[[  5   1  41  22  -7 -29  17   9 -13 -16]
 [-17 -25  31  12  -6 -42   0  32   5   1]
 [  7   3  48  11 -17  -1   9 -11 -10  34]
 [-13 -14  10   6  -2   0  24  -8 -21  29]
 [ 19  13 -15  -9  38  -9   8  -9 -18 -13]]
->
[[  5   1  41  22  -7 -29  17   9 -13 -16]
 [  7   3  48  11 -17  -1   9 -11 -10  34]
 [ 19  13 -15  -9  38  -9   8  -9 -18 -13]]

[[-57 -50 -10   0 -21  15  20]
 [-30 -30 -14  38 -11  -8  27]
 [-20 -11  -5  13 -27  -9  10]
 [-29  -4   8  23   6   1  22]
 [-37 -32  16 -11  13   5  19]
 [-21  36  48  15  -9  61  26]
 [-37 -19  35  -9 -26  10  31]
 [  2  -4   9  16  -7   1  16]]
->
[[-57 -50 -10   0 -21  15  20]
 [-20 -11  -5  13 -27  -9  10]
 [-37 -32  16 -11  13   5  19]
 [-37 -19  35  -9 -26  10  31]]

[[ 16   9 -12   3 -19   8   3   2  41  14  28  16 -11  -7  -6]
 [  9  -7  -3 -11  21 -10  20   5  47   0   4   1  -7  13 -19]
 [  1 -23   4  -9  21 -16  10  -7   9 -35 -14 -14  23  16   0]
 [ 17   2 -11   4 -26   8  -6  -1  33  -8  34   9  13 -10   7]
 [-18  -5  13  -6  31  -9   5   2 -32   4 -33 -12  -7  11  -7]]
->
[[ 16   9 -12   3 -19   8   3   2  41  14  28  16 -11  -7  -6]
 [  1 -23   4  -9  21 -16  10  -7   9 -35 -14 -14  23  16   0]
 [-18  -5  13  -6  31  -9   5   2 -32   4 -33 -12  -7  11  -7]]

[[ 18  27  20]
 [-49   2  -6]
 [-11 -48  33]
 [  2 -16  12]
 [ -3 -13   8]
 [ 19 -36  -1]
 [-33  37  -4]
 [ 32   2  10]]
->
[[ 18  27  20]
 [-11 -48  33]
 [ -3 -13   8]
 [-33  37  -4]]

[[ -3  21 -23 -33]
 [ 11  42  -3   1]
 [-51  52  -6  18]
 [  0  35  -8 -11]
 [-49  29 -10 -21]
 [-33  33  -6 -14]
 [-10  43  -1   3]]
->
[[ -3  21 -23 -33]
 [-51  52  -6  18]
 [-49  29 -10 -21]
 [-10  43  -1   3]]

[[ -5 -32  -1]
 [  3  45   3]
 [ 15  48  16]
 [ 11  50  12]
 [  7  52   8]
 [-37  -1 -38]
 [-31  -7 -34]
 [ -5 -31  -1]
 [ 37  23  40]]
->
[[ -5 -32  -1]
 [ 15  48  16]
 [  7  52   8]
 [-31  -7 -34]
 [ 37  23  40]]
---
[[ 10  14   2  -4]
 [-18   5 -17 -17]
 [ -9  54  31  -6]]
->
[[ 14   2]
 [  5 -17]]

[[ -4 -28   3]
 [ -7  -7   7]
 [ 16   0  -8]
 [ 46   5  13]]
->
[[-28   3]
 [ -7   7]]

[[ -9  18  50 -21  48]
 [  5  24  54 -28  48]
 [ -6   0  46 -19  48]
 [ -1   0  58 -21  39]]
->
[[18 50]
 [24 54]]

[[ 24  -1  32  27  13]
 [ 15  32   3  15 -25]
 [  6  28  -1 -13   3]
 [ -2 -58 -12   8  -6]]
->
[[-1 32]
 [32  3]]

[[-14   2  -7  34]
 [ 10  -3  -6  15]
 [ 22  10   7  50]
 [ 20  17  14  56]
 [  3   9   8  49]]
->
[[ 2 -7]
 [-3 -6]]

[[ -9 -38  -6]
 [-35  -8 -38]
 [  4  50   5]
 [-34  -8 -38]
 [  7  60   8]]
->
[[-38  -6]
 [ -8 -38]]

[[-38  -3  -6 -57]
 [ 13  43 -32 -17]
 [ 14  45 -35 -17]
 [ 48   4  14  46]
 [-37  -1  -7 -56]]
->
[[ -3  -6]
 [ 43 -32]]
---
[[ 20 -12  46   9   1]
 [-15   2  19  12  13]
 [ 24  -6   1  -7 -11]]
->
[20  2  1]

[[-15  -2   9  -6]
 [-25   2  25 -20]
 [-57 -10   9 -18]
 [  2   6  -1   3]
 [-26   1  24 -18]]
->
[-15   2   9   3]

[[ 36  15  27 -13]
 [ 23  33  20   0]
 [ -4  45   7   7]
 [ 23  28   4  -8]
 [ 18  43   7  -9]]
->
[36 33  7 -8]

[[ -2 -17  12  12  42]
 [ -3  -3  -3   6  42]
 [ 21  36   6   6 -29]
 [ -3  -4  -3   6  47]]
->
[-2 -3  6  6]

[[ 57  22 -34]
 [ 61  24 -39]
 [-62 -20  39]
 [-41 -16  24]]
->
[57 24 39]

[[53  6 14 50]
 [44 22 -2 24]]
->
[53 22]
